Below are the code and all the weights of a small trained network. Each question names an input and a class and asks about switching units off, where a switched-off unit gives its printed mean instead of its output.

import numpy as np


def w(rows, s, z=0):
    codes = np.array(rows[::2]) - 128.0
    scale = np.full(codes.shape[1], s)
    scale[-1] = z or s
    return codes * scale


def f(y):
    return np.maximum(y, 0)


def log_softmax(a):
    a = a - a.max(-1, keepdims=True)
    return a - np.log(np.exp(a).sum(-1, keepdims=True))


def net(x, mask):
    res = np.array(x, float).reshape(1, 7) / 4 @ E
    y = f(res @ A[0][:, :-1].T + A[0][:, -1])
    res = res + np.where(mask, y, B[0][:, -1]) @ B[0][:, :-1]
    return log_softmax(res[-1] @ U[:, :-1].T + U[:, -1])


A, B = {}, {}
E = w([
[126,128,132,129,127,126,127],'x0',
[51,175,41,68,84,111,37],'x1',
[145,152,59,134,100,255,165],'x2',
[249,188,118,99,89,103,96],'x3',
[128,159,3,127,196,69,239],'x4',
[119,211,146,106,239,156,127],'x5',
[122,159,166,3,67,145,241],'x6',
],0.0084)
A[0] = w([
[240,184,95,124,91,120,102,181],'neuron 1',
[141,126,111,236,172,130,71,119],'neuron 2',
[163,61,134,119,167,126,140,78],'neuron 3',
[75,124,202,111,160,50,102,159],'neuron 4',
[89,170,211,51,87,127,212,134],'neuron 5',
[131,152,81,182,148,106,190,74],'neuron 6',
[153,127,65,115,155,59,181,76],'neuron 7',
[127,54,103,152,44,98,142,173],'neuron 8',
[6,66,125,148,145,160,157,122],'neuron 9',
[117,107,186,96,111,145,89,52],'neuron 10',
[142,136,168,111,113,207,64,120],'neuron 11',
[98,122,88,150,113,226,141,131],'neuron 12',
[216,104,190,216,158,145,203,108],'neuron 13',
[131,140,40,131,134,90,153,89],'neuron 14',
[154,135,130,94,168,131,104,254],'neuron 15',
[82,163,53,89,104,120,52,54],'neuron 16',
],0.012,0.0093)
B[0] = w([
[106,6,150,114,156,70,166,227],'neuron 1',
[180,118,30,112,100,144,139,246],'neuron 2',
[136,116,116,85,114,162,114,155],'neuron 3',
[135,120,134,143,189,163,150,230],'neuron 4',
[177,118,40,127,136,154,108,235],'neuron 5',
[147,154,198,152,98,156,143,176],'neuron 6',
[149,136,184,163,100,160,110,191],'neuron 7',
[69,161,91,181,215,148,133,243],'neuron 8',
[147,21,155,113,86,79,132,228],'neuron 9',
[167,125,177,168,84,144,128,162],'neuron 10',
[151,159,165,186,112,145,174,198],'neuron 11',
[132,105,156,131,233,99,142,195],'neuron 12',
[59,146,140,55,107,185,59,238],'neuron 13',
[172,135,171,154,117,176,143,189],'neuron 14',
[79,121,111,142,154,124,205,220],'neuron 15',
[83,136,158,66,94,210,53,203],'neuron 16',
],0.012)
U = w([
[82,128,149,60,105,176,72,109],'0',
[188,134,183,239,81,168,161,66],'1',
[134,37,150,113,151,78,158,63],'2',
[128,124,129,161,227,131,153,217],'3',
[213,124,3,152,107,151,131,68],'4',
[98,121,117,161,164,140,176,254],'5',
[65,150,97,178,205,145,184,163],'6',
[107,165,126,100,183,49,84,105],'7',
],0.012,0.0083)

Each question gives the input, the list of numbers given to net, and the class t.
The units are the neurons (one row each of A and B). Each row of codes is followed by its name. A weight is (code - 128) times the scale printed after its matrix; where a second scale follows, it is the last column's (A, B and U).
mask holds one flag per neuron, in row order. A switched-off neuron (its flag False) gives its mean, the last column of its row in B, instead of its output. The means were averaged over made-up inputs and are rounded, as every weight is.
A unit's drop is (log p(t) with every unit on - log p(t) with that unit switched off) / (log p(t) with every unit on - log p(t) with every unit switched off).
The circuit of an input: a set's keep is (log p(t) with only the set's units on - log p(t) with every unit switched off) / (log p(t) with every unit on - log p(t) with every unit switched off). Starting from the 12 units with the biggest drops (on a tie, the unit counted first), units are removed one at a time, each time the one whose removal leaves the highest keep (on an exact tie, the one counted first), for as long as the keep stays at least 0.8.
circuit, biggest first: the units of the circuit, biggest drop first
most important unit: the unit with the biggest drop
k most important neurons: the k neurons with the biggest drops, biggest first
drop of u: that unit's drop, to one decimal
input [-4,1,8,-6,-1,-8,-8], class 3: circuit, biggest first => [neuron 12; neuron 8; neuron 9]
input [-7,-1,7,-5,0,-7,-5], class 3: 3 most important neurons => [neuron 12; neuron 8; neuron 9]
input [0,3,-5,-3,6,-5,4], class 1: most important unit => neuron 7
input [-3,0,2,5,-2,-3,6], class 4: 2 most important neurons => [neuron 5; neuron 9]
input [-2,-2,0,3,-8,-5,6], class 1: 3 most important neurons => [neuron 10; neuron 11; neuron 2]
input [5,4,-6,-8,-8,-3,6], class 1: 3 most important neurons => [neuron 10; neuron 1; neuron 11]
input [-8,8,8,5,2,-1,1], class 0: 2 most important neurons => [neuron 16; neuron 9]
input [-8,6,2,-6,-5,-8,2], class 5: circuit, biggest first => [neuron 8; neuron 9]
input [3,6,-8,5,0,-5,8], class 3: 3 most important neurons => [neuron 2; neuron 8; neuron 4]
input [-2,1,0,-2,-6,3,6], class 1: 2 most important neurons => [neuron 2; neuron 11]
input [4,-7,5,2,-3,2,6], class 0: 3 most important neurons => [neuron 13; neuron 2; neuron 8]
input [-7,-2,-4,5,-5,-7,-1], class 5: 3 most important neurons => [neuron 8; neuron 9; neuron 12]
input [-4,0,0,-3,-3,-6,-6], class 4: 3 most important neurons => [neuron 2; neuron 1; neuron 15]
input [-5,3,5,-8,-6,-5,-7], class 2: 2 most important neurons => [neuron 9; neuron 12]
input [-1,-6,4,-1,1,-8,4], class 6: circuit, biggest first => [neuron 8]
input [0,6,-5,2,8,-3,-5], class 1: circuit, biggest first => [neuron 14; neuron 7]
input [-4,-5,-3,6,5,5,-1], class 2: drop of neuron 1 => 1.2
input [-2,1,0,-3,-8,1,-5], class 1: drop of neuron 11 => 0.1
input [-8,-5,0,-4,5,5,-4], class 5: drop of neuron 5 => 0.2
input [-5,-1,1,4,7,-4,-7], class 1: most important unit => neuron 6
